[-260 -555 -64 163 -39 -130 -85 106 -11 -347 -275 152 -67 -431 66 141 21 15 150 -68 -262 115 169 105 -28 93 -510 270 194 583 67 55 242 -174 -238 145 191 107 293 124 -295 -23 72 -93 -30 -509 163 -162 153 506 -215 -281 15 182 -125 -198] => (29)
[-612 258 39 -332 -185 412 -251 -179 -368 341 -170 180 -232 11 108 -426 177 355 -268 618 -173 69 62 -159 120 -342 -810 -126 -424 -552 27 111 491 80 -115 -37 -156 -99 -196 -70 -173 -195 -107 -242 -66 771 -312 359 115 247 122 -234 -429 -66 199 31] => (29)
[-26 -426 -17 181 24 -177 -99 65 -44 -185 -90 47 3 -298 67 -8 -78 -75 272 -46 -170 83 58 74 -95 159 -126 227 353 309 -125 -38 95 -112 -29 90 100 47 145 62 -99 74 122 60 15 -245 185 -287 55 389 -152 -16 30 132 -215 -30] => (29)
[158 -423 15 217 137 -191 -9 161 125 -339 -52 19 79 -310 19 155 -156 -188 306 -409 -226 192 87 159 -82 322 168 244 408 640 -69 -47 -184 -108 -26 87 250 116 222 146 -44 65 232 172 83 -399 258 -538 108 405 -137 35 283 151 -214 -133] => (25)
[-46 -334 -63 147 -19 -43 -189 -44 -117 83 -20 52 -124 -25 -19 -292 -98 80 133 107 -198 30 26 -56 -139 -52 -163 113 101 -297 -260 -29 249 -44 -53 36 -2 -43 11 -34 47 79 127 1 -16 136 -71 -291 1 272 -85 91 -79 88 -85 110] => (25)
[-85 485 73 -336 -57 223 -15 -176 -179 226 164 -32 122 377 30 -183 9 37 -278 267 170 48 -62 -176 -46 -182 85 -296 -166 -462 -1 110 77 173 151 -172 -147 -168 -350 -108 65 6 -106 -28 -54 525 -279 225 -15 -212 267 98 -113 -128 268 210] => (25)
[-70 158 8 -78 -4 146 -123 -154 -244 220 97 60 -43 202 -53 -220 -108 75 -20 291 -110 92 16 -111 -70 -143 -1 -125 -145 -387 -157 16 76 44 122 -89 -33 -103 -210 -137 139 -1 32 -15 -7 414 -252 -40 9 -46 73 120 -107 -1 121 171] => (25)
[-448 -34 32 -49 -116 -11 -328 34 -58 -108 -96 164 -225 -259 13 -598 128 181 166 282 -361 -47 93 -51 -46 -259 -784 106 -118 -303 -64 -43 466 -61 -109 158 48 -94 59 -19 -254 4 163 -142 17 295 -80 -47 142 319 -152 -189 -267 -112 12 -270] => (29)
[441 -489 -46 319 285 -500 22 189 181 -306 121 -123 198 -272 -104 177 -247 -339 353 -653 -17 134 33 173 -231 512 423 273 571 711 -519 -86 -444 -53 125 40 266 70 301 100 42 171 291 307 106 -715 232 -545 78 344 -160 233 508 148 -314 -137] => (25)
[309 -505 -20 243 129 -304 -2 128 45 -301 35 -79 128 -278 -8 141 -162 -275 248 -447 -39 105 56 122 -171 336 215 323 456 573 -334 -34 -191 -70 60 73 206 66 235 111 25 146 199 185 60 -439 186 -462 54 379 -109 100 316 131 -244 -97] => (25)
[-170 71 -19 -21 11 131 -169 -142 -156 101 -1 97 -77 162 -51 -220 -25 31 -6 217 -125 15 -5 -91 -4 -142 -206 -60 -141 -440 -268 -8 152 26 46 -54 -23 -128 -106 -81 88 5 23 -39 -13 258 -178 5 51 59 -62 -2 -155 21 65 154] => (29)
[-137 -999 -32 187 13 -158 -98 100 -9 -300 -185 82 -45 -460 51 113 -35 -62 150 -128 -265 120 123 155 -76 191 -393 298 298 643 -72 -1 134 -140 -355 157 187 93 214 137 -246 12 99 7 22 -368 184 -135 124 466 -120 -155 60 183 -249 -162] => (29)
[86 374 52 -94 -3 294 -49 -174 -150 269 120 59 -41 287 -51 -200 -89 67 -127 149 45 82 5 -111 -43 -158 177 -147 -137 -907 -37 43 39 83 75 -144 -34 -101 -243 -137 193 -25 -33 -27 0 338 -258 12 20 -138 127 112 -83 -54 129 208] => (25)
[56 -529 -159 294 116 -246 7 167 69 -334 -99 20 19 -490 -5 168 -119 -126 261 -304 -190 137 96 186 -118 357 -199 275 355 615 -342 -43 -58 -122 -79 139 275 82 350 152 -167 51 165 106 115 -581 217 -357 138 502 -169 -19 275 228 -279 -41] => (29)
[-229 299 23 -133 -30 319 -160 -141 -198 277 -23 90 -69 260 -44 -314 -26 167 -121 317 -65 35 23 -128 -11 -194 -163 -98 -175 -495 -144 9 172 82 34 -65 -66 -116 -200 -120 57 -50 33 -69 -14 423 -322 85 84 -3 79 45 -170 -55 199 193] => (29)
[-131 -608 -291 409 83 -114 -94 133 35 -359 -171 112 -147 -401 -154 295 -117 -23 258 -317 -316 193 162 173 -124 241 -390 301 237 769 -442 -36 59 -193 -201 192 176 43 442 103 -175 51 107 6 191 -716 34 -242 226 571 -263 -113 166 272 -316 112] => (29)
[121 500 95 -249 -6 164 32 -182 -132 338 273 -51 125 355 -38 -132 -98 -9 -185 111 240 40 -78 -142 -35 -152 377 -250 -174 -603 -89 95 -151 188 218 -186 -138 -171 -359 -103 221 21 -80 54 -35 236 -333 78 -64 -283 221 195 -9 -78 195 223] => (25)
[-304 283 63 -120 -48 234 -189 -103 -132 244 -82 143 -93 97 -12 -384 -9 168 -77 343 -191 50 29 -105 2 -260 -261 -77 -287 -799 -39 42 192 69 -29 -77 -50 -129 -145 -106 23 -69 92 -116 11 222 -301 -5 89 52 47 -52 -213 -120 105 56] => (29)
[-112 511 106 -207 -76 224 0 -249 -235 257 150 -9 102 367 34 -249 19 83 -261 358 148 22 -60 -177 -12 -247 103 -280 -340 -633 -7 162 71 166 123 -125 -164 -159 -427 -89 239 -35 -128 -43 -99 629 -417 233 -24 -273 235 37 -90 -141 300 175] => (25)
[-103 562 184 -477 -143 225 1 -189 -281 307 141 -59 149 328 159 -277 117 23 -371 383 197 -21 -92 -210 -15 -351 101 -260 -195 -863 109 153 136 191 173 -180 -206 -113 -569 -93 61 -59 -159 -28 -167 677 -280 412 -59 -336 371 71 -248 -165 331 144] => (25)
[289 606 101 -318 68 157 85 -166 -72 313 341 -143 220 295 -12 -217 -118 -82 -186 -59 343 -16 -186 -94 -4 -22 549 -261 -66 -572 -141 77 -345 229 290 -202 -165 -150 -522 -107 232 61 -55 165 -91 565 -317 75 -110 -369 259 323 121 -174 197 245] => (25)
[152 258 -6 -44 -15 138 19 -186 -139 291 232 11 28 232 -59 -119 -180 -45 -72 35 113 110 -36 -133 -65 -76 366 -163 -70 -266 -146 52 -31 69 155 -149 -82 -145 -239 -133 331 24 -108 36 -24 184 -192 -101 -81 -248 169 250 -40 57 119 385] => (25)
[-34 377 16 -129 -78 205 -60 -167 -225 275 134 34 -8 314 -69 -210 -111 71 -149 174 -6 93 -5 -122 -66 -197 242 -209 -176 -372 -167 56 15 71 105 -133 -36 -136 -61 -127 161 11 19 -33 11 345 -285 23 16 -113 152 115 -94 -46 215 199] => (25)
[159 -518 -73 292 141 -297 -52 207 74 -337 -28 -32 77 -364 -34 151 -144 -202 196 -370 -158 138 83 160 -125 329 -63 364 445 598 -332 -36 -159 -132 -50 121 200 82 301 151 -133 90 181 131 93 -599 245 -398 139 502 -149 41 312 202 -310 -82] => (25)
[124 216 -24 -78 -22 235 3 -203 -128 257 229 -30 53 359 -56 -85 -178 -47 -184 77 61 126 -64 -162 -67 -44 369 -177 -64 -427 -255 70 -40 183 220 -176 -135 -139 -239 -108 304 14 -99 72 -40 246 -273 14 -84 -214 143 212 1 73 134 426] => (25)
[-285 425 69 -259 -85 335 -59 -171 -259 244 52 84 -8 279 13 -250 58 132 -235 333 7 45 9 -217 31 -285 -90 -228 -358 -606 114 120 86 93 11 -164 -105 -144 -286 -97 55 -71 -143 -138 -46 600 -342 248 37 -195 209 -38 -229 -121 241 195] => (29)
[424 -352 -157 263 9 -105 13 -178 -75 129 254 -114 22 293 -117 -38 -302 -186 25 -19 173 51 -57 -61 -214 104 480 -13 368 -30 -474 -14 -43 51 274 -80 67 22 -81 -95 416 177 -67 176 -10 -206 40 -240 -156 -67 104 380 138 206 -89 544] => (25)
[-28 -283 -1 165 6 -147 -147 32 -42 -67 -58 53 -68 -156 47 -165 -51 -12 203 -21 -162 84 54 -5 -110 60 -132 170 187 119 -146 -15 169 -58 40 90 86 40 134 22 -4 74 157 12 1 285 134 -303 21 370 -97 29 21 151 -100 31] => (29)
